Below are the code and all the weights of a small trained network. Each question names an input and a class and asks about switching units off, where a switched-off unit gives its printed mean instead of its output.

import numpy as np


def w(rows, s, z=0):
    codes = np.array(rows[::2]) - 128.0
    scale = np.full(codes.shape[1], s)
    scale[-1] = z or s
    return codes * scale


def norm(h):
    return h / np.sqrt((h * h).mean(-1, keepdims=True) + 1e-5)


def f(y):
    return np.maximum(y, 0)


def log_softmax(a):
    a = a - a.max(-1, keepdims=True)
    return a - np.log(np.exp(a).sum(-1, keepdims=True))


def net(x, mask):
    res = np.array(x, float).reshape(1, 5) / 4 @ E
    u = 0
    for l in range(3):
        y = f(norm(res) @ A[l][:, :-1].T + A[l][:, -1])
        res = res + np.where(mask[u : u + 3], y, B[l][:, -1]) @ B[l][:, :-1]
        u += 3
    return log_softmax(norm(res)[-1] @ U[:, :-1].T + U[:, -1])


A, B = {}, {}
E = w([
[139,255,169],'x0',
[227,46,215],'x1',
[229,148,81],'x2',
[144,136,241],'x3',
[206,20,108],'x4',
],0.0083)
A[0] = w([
[149,183,97,7],'L0N0',
[210,185,193,80],'L0N1',
[188,253,57,203],'L0N2',
],0.015,0.0016)
B[0] = w([
[149,161,115,170],'L0N0',
[22,93,167,196],'L0N1',
[201,249,95,254],'L0N2',
],0.014,0.0085)
A[1] = w([
[111,127,254,187],'L1N0',
[124,58,93,103],'L1N1',
[135,125,126,4],'L1N2',
],0.017,0.0028)
B[1] = w([
[243,220,218,254],'L1N0',
[210,18,254,206],'L1N1',
[192,75,109,128],'L1N2',
],0.0066,0.0071)
A[2] = w([
[60,120,91,251],'L2N0',
[108,16,255,219],'L2N1',
[188,168,231,144],'L2N2',
],0.011,0.0026)
B[2] = w([
[170,187,162,148],'L2N0',
[191,190,120,254],'L2N1',
[90,251,89,224],'L2N2',
],0.014,0.0093)
U = w([
[57,59,236,78],'0',
[135,196,47,242],'1',
[133,2,39,2],'2',
],0.013,0.0046)

Each question gives the input, the list of numbers given to net, and the class t.
The units are the neurons (one row each of A and B). Each row of codes is followed by its name. A weight is (code - 128) times the scale printed after its matrix; where a second scale follows, it is the last column's (A, B and U).
mask holds one flag per neuron, layer by layer. A switched-off neuron (its flag False) gives its mean, the last column of its row in B, instead of its output. The means were averaged over made-up inputs and are rounded, as every weight is.
A unit's drop is (log p(t) with every unit on - log p(t) with that unit switched off) / (log p(t) with every unit on - log p(t) with every unit switched off).
The circuit of an input: a set's keep is (log p(t) with only the set's units on - log p(t) with every unit switched off) / (log p(t) with every unit on - log p(t) with every unit switched off). Starting from all 9 units, units are removed one at a time, each time the one whose removal leaves the highest keep (on an exact tie, the one counted first), for as long as the keep stays at least 0.8.
units of the circuit, in order: the units of the circuit, biggest drop first
top k neurons: the k neurons with the biggest drops, biggest first
drop when u is switched off: that unit's drop, to one decimal
input [-6,3,3,-2,-1], class 2: top 3 neurons : L1N0, L2N2, L0N2
input [-7,-8,8,-8,5], class 2: units of the circuit, in order : L2N2, L2N1
input [-5,-6,-7,3,-7], class 0: units of the circuit, in order : L0N2, L2N2
input [-8,-7,-2,0,1], class 2: top 3 neurons : L2N2, L0N2, L0N1
input [-4,-8,-7,-1,-7], class 0: units of the circuit, in order : L0N2, L2N1
input [-6,-4,5,1,6], class 2: units of the circuit, in order : L2N2, L0N2
input [-3,5,5,-2,3], class 2: units of the circuit, in order : L1N0, L0N2
input [-4,-8,-6,-1,6], class 2: units of the circuit, in order : L2N2, L0N2
input [-4,-4,-7,1,3], class 0: units of the circuit, in order : L0N2
input [-3,4,-1,-5,2], class 2: top 2 neurons : L1N0, L2N2
input [-8,6,8,1,7], class 2: top 2 neurons : L0N2, L1N0
input [-8,2,1,-5,3], class 2: drop when L1N0 is switched off : 0.1
input [-6,-4,-7,-8,6], class 2: drop when L2N0 is switched off : 0.0
